111  122  105  144  132  143  124 -> 132
115  101  132  110  141 -> 132
113  125  128  102  117   99  130 -> 117
137  126  105  121  119  139  134 -> 119
153  107  132  130  122 -> 132
146  128  137   99 -> 128
149  131  123  121 -> 131
146  107  154  123  154 -> 154
111  121  133  146   98  128  147 -> 98
---
127  125  121  145  158  136
143  144  136  116  122  130
gives 143

109  107  115  118  109
109  107  115  118  109
gives 109

135  131  135  128  120  132
108  119  107  137  157  121
gives 108

106  101  121  111
131  132  120  137
gives 131

134  149  115  114  125  118
132  132  124  124  129  126
gives 132

130  122  121  130
153  113  100  101
gives 153

124  120  128  124
110  104  123  112
gives 110

132  114  134  106  143  137
107  127  126  128  114  123
gives 107
---
[[157 123 139 128 134]
 [157 128 140 137 131]
 [121 128 124 143 104]] -> 139

[[107 120 152 105 144]
 [105 116 147 102 144]
 [103 118 151 105 144]] -> 152

[[128 128 139 134 128]
 [134 122 136 129 120]
 [121 135 128 150 127]] -> 139

[[155 103 105 122 149]
 [151 106 107 115 147]
 [103 152 149 140 108]] -> 105

[[143 123 132 137 128]
 [148 139 131 125 136]
 [121 120 121 124 152]] -> 132

[[148 129 121 118 126]
 [154 135 124 113 123]
 [115 125 109 150 108]] -> 121
---
[[147, 120, 122, 114, 147, 145, 126],
 [129, 154, 121, 139, 118, 138, 124]] yields 147

[[126, 125, 154, 126],
 [131, 129, 124, 130],
 [127, 129, 127, 128]] yields 126

[103, 101, 98, 103, 99] yields 103

[[128, 128, 109, 130],
 [127, 127, 154, 127],
 [125, 129, 133, 128]] yields 128

[[157, 129, 111, 147, 110, 117],
 [129, 137, 144, 101, 121, 136],
 [127, 121, 142, 156, 145, 138]] yields 157

[106, 114, 107, 114, 111] yields 106

[111, 151, 122, 116, 131, 135, 114] yields 111

[156, 144, 140, 115, 132] yields 156
---
[[109, 110, 145, 113, 144, 114],
 [113, 107, 142, 113, 140, 114],
 [147, 151, 113, 146, 112, 143]] yields 114

[[149, 104, 115, 103, 141, 111],
 [149, 104, 106, 103, 130, 105],
 [153, 103, 121, 103, 149, 119]] yields 111

[[117, 141, 130, 148, 149, 107, 144],
 [155, 119, 142, 103, 115, 118, 122],
 [105, 156, 115, 98, 119, 117, 116]] yields 144

[[145, 133, 111, 116, 116, 122],
 [112, 128, 115, 116, 130, 129],
 [129, 123, 129, 130, 103, 121]] yields 122

[[133, 134, 132, 111, 115, 100, 120],
 [130, 128, 139, 134, 137, 132, 116],
 [100, 115, 110, 104, 130, 128, 134]] yields 120

[[109, 122, 126, 109, 135, 137, 124],
 [107, 124, 121, 116, 130, 132, 122],
 [126, 135, 132, 137, 130, 130, 129]] yields 124
---
[[152, 126, 108, 105, 115, 109, 110],
 [135, 124, 121, 124, 128, 113, 123],
 [129, 134, 133, 138, 138, 128, 139]] >> 108

[[130, 127, 128, 126, 131, 129, 130],
 [124, 140, 124, 154, 114, 137, 131],
 [118, 133, 128, 129, 129, 127, 125]] >> 128

[[150, 150, 158, 117, 115],
 [153, 137, 133, 130, 135],
 [148, 132, 135, 127, 130]] >> 158

[[102, 108, 107, 109],
 [100, 105, 107, 105],
 [150, 152, 147, 148]] >> 107

[[143, 149, 145, 128, 154],
 [146, 134, 101, 106, 129],
 [148, 152, 136, 101, 124]] >> 145

[[108, 107, 106, 153],
 [111, 110, 110, 149],
 [114, 114, 113, 144]] >> 106

[[122, 131, 124, 154, 136, 106],
 [118, 129, 126, 142, 128, 117],
 [135, 138, 126, 118, 132, 123]] >> 124
---
[105 117 135 139] ⇒ 117
[129 132 100 131 130 153 128] ⇒ 130
[103 126 135 121 121 123 127] ⇒ 121
[149 143 136 136 123 144] ⇒ 136
[128 136 127 119 150] ⇒ 127
[111 149 136 139 119 145 119] ⇒ 119
[102 100 135 123 126] ⇒ 135
[120 141 110 118 108 157 116] ⇒ 108
---
[[108 111 137 112 136 108 116]
 [116 120 151 118 150 123 128]
 [125 126 105 125 115 129 130]] out 151

[[140 124 107 106]
 [140 124 137 141]] out 137

[[106 151 137 156 133 153]
 [106 118 105 122 121 103]] out 105

[[102 102 148 147 123 133 124]
 [142 141 124 114 125 128 130]] out 124

[[149 125 141 131 127 143]
 [145 125 137 129 129 137]] out 137

[[127 114 141 138 142 129 112]
 [134 144 123 130 101 145 132]
 [131 133 110 111 127 134 158]] out 123

[[145 132 115 137 124 146 145]
 [109 127 150 117 140 107 109]
 [143 133 116 135 124 144 142]] out 150

[[129 153 127 129 132 140 140]
 [134 126 127 135 140 112 131]] out 127

[[113 117 140 122 116 117]
 [136 133 107 134 132 129]] out 107

[[124 136 144 129 151 129 126]
 [119 142 139 121 127 132 135]] out 139
